Below is a small trained network, with its code and all its weights. Each question gives an input and a class and asks what happens when units are switched off, that is, made to give their printed mean instead of their output.

import numpy as np


def w(rows, s, z=0):
    codes = np.array(rows[::2]) - 128.0
    scale = np.full(codes.shape[1], s)
    scale[-1] = z or s
    return codes * scale


def f(y):
    return np.maximum(y, 0)


def log_softmax(a):
    a = a - a.max(-1, keepdims=True)
    return a - np.log(np.exp(a).sum(-1, keepdims=True))


def net(x, mask):
    res = np.array(x, float).reshape(1, 5) / 4 @ E
    y = f(res @ A[0][:, :-1].T + A[0][:, -1])
    res = res + np.where(mask, y, B[0][:, -1]) @ B[0][:, :-1]
    return log_softmax(res[-1] @ U[:, :-1].T + U[:, -1])


A, B = {}, {}
E = w([
[169,191,217],'x0',
[125,145,140],'x1',
[144,158,173],'x2',
[56,31,254],'x3',
[124,125,124],'x4',
],0.0062)
A[0] = w([
[230,29,104,222],'neuron 1',
[29,138,44,254],'neuron 2',
[78,97,147,175],'neuron 3',
[15,43,206,183],'neuron 4',
[212,183,113,68],'neuron 5',
[195,138,61,64],'neuron 6',
[108,73,169,41],'neuron 7',
[149,105,117,220],'neuron 8',
[113,137,131,92],'neuron 9',
[182,218,233,124],'neuron 10',
[113,71,107,200],'neuron 11',
[151,26,153,72],'neuron 12',
[246,217,2,77],'neuron 13',
[247,115,8,65],'neuron 14',
[252,177,36,76],'neuron 15',
[39,96,70,142],'neuron 16',
],0.0087,0.0039)
B[0] = w([
[109,213,178,183],'neuron 1',
[106,181,146,218],'neuron 2',
[171,148,111,177],'neuron 3',
[229,110,88,246],'neuron 4',
[150,98,80,171],'neuron 5',
[177,98,136,174],'neuron 6',
[193,63,84,155],'neuron 7',
[105,211,137,178],'neuron 8',
[111,144,118,128],'neuron 9',
[40,123,2,199],'neuron 10',
[126,172,149,178],'neuron 11',
[170,112,142,161],'neuron 12',
[156,97,119,255],'neuron 13',
[168,98,130,211],'neuron 14',
[181,81,64,222],'neuron 15',
[101,151,53,174],'neuron 16',
],0.0069,0.0072)
U = w([
[122,127,133,197],'0',
[176,2,122,40],'1',
[149,212,162,154],'2',
[63,128,101,171],'3',
[82,109,115,161],'4',
[21,140,179,2],'5',
],0.012,0.0092)

Each question gives the input, the list of numbers given to net, and the class t.
The units are the neurons (one row each of A and B). Each row of codes is followed by its name. A weight is (code - 128) times the scale printed after its matrix; where a second scale follows, it is the last column's (A, B and U).
mask holds one flag per neuron, in row order. A switched-off neuron (its flag False) gives its mean, the last column of its row in B, instead of its output. The means were averaged over made-up inputs and are rounded, as every weight is.
A unit's drop is (log p(t) with every unit on - log p(t) with that unit switched off) / (log p(t) with every unit on - log p(t) with every unit switched off).
The circuit of an input: a set's keep is (log p(t) with only the set's units on - log p(t) with every unit switched off) / (log p(t) with every unit on - log p(t) with every unit switched off). Starting from the 12 units with the biggest drops (on a tie, the unit counted first), units are removed one at a time, each time the one whose removal leaves the highest keep (on an exact tie, the one counted first), for as long as the keep stays at least 0.8.
units of the circuit, in order: the units of the circuit, biggest drop first
most important unit: the unit with the biggest drop
top k neurons: the k neurons with the biggest drops, biggest first
drop when u is switched off: that unit's drop, to one decimal
input [3,-2,-2,-8,4], class 1: most important unit => neuron 15
input [-2,3,-5,-8,-2], class 1: units of the circuit, in order => (neuron 15; neuron 13)
input [1,7,3,-7,-5], class 1: units of the circuit, in order => (neuron 15; neuron 13; neuron 5)
input [-6,6,-4,0,4], class 2: top 2 neurons => (neuron 10; neuron 2)
input [-6,0,8,-8,5], class 1: top 3 neurons => (neuron 15; neuron 13; neuron 14)
input [-3,-2,-5,-8,-5], class 1: top 4 neurons => (neuron 15; neuron 13; neuron 14; neuron 6)
input [6,7,-2,8,-6], class 1: top 2 neurons => (neuron 4; neuron 7)
input [-1,-8,-5,0,0], class 2: top 2 neurons => (neuron 10; neuron 1)
input [-5,-7,-4,1,-6], class 2: drop when neuron 1 is switched off => 0.2
input [-4,8,-2,4,-3], class 2: drop when neuron 4 is switched off => 0.1
input [4,-2,7,-2,2], class 4: drop when neuron 10 is switched off => 0.4
input [0,-6,3,-6,-4], class 1: drop when neuron 2 is switched off => 0.0
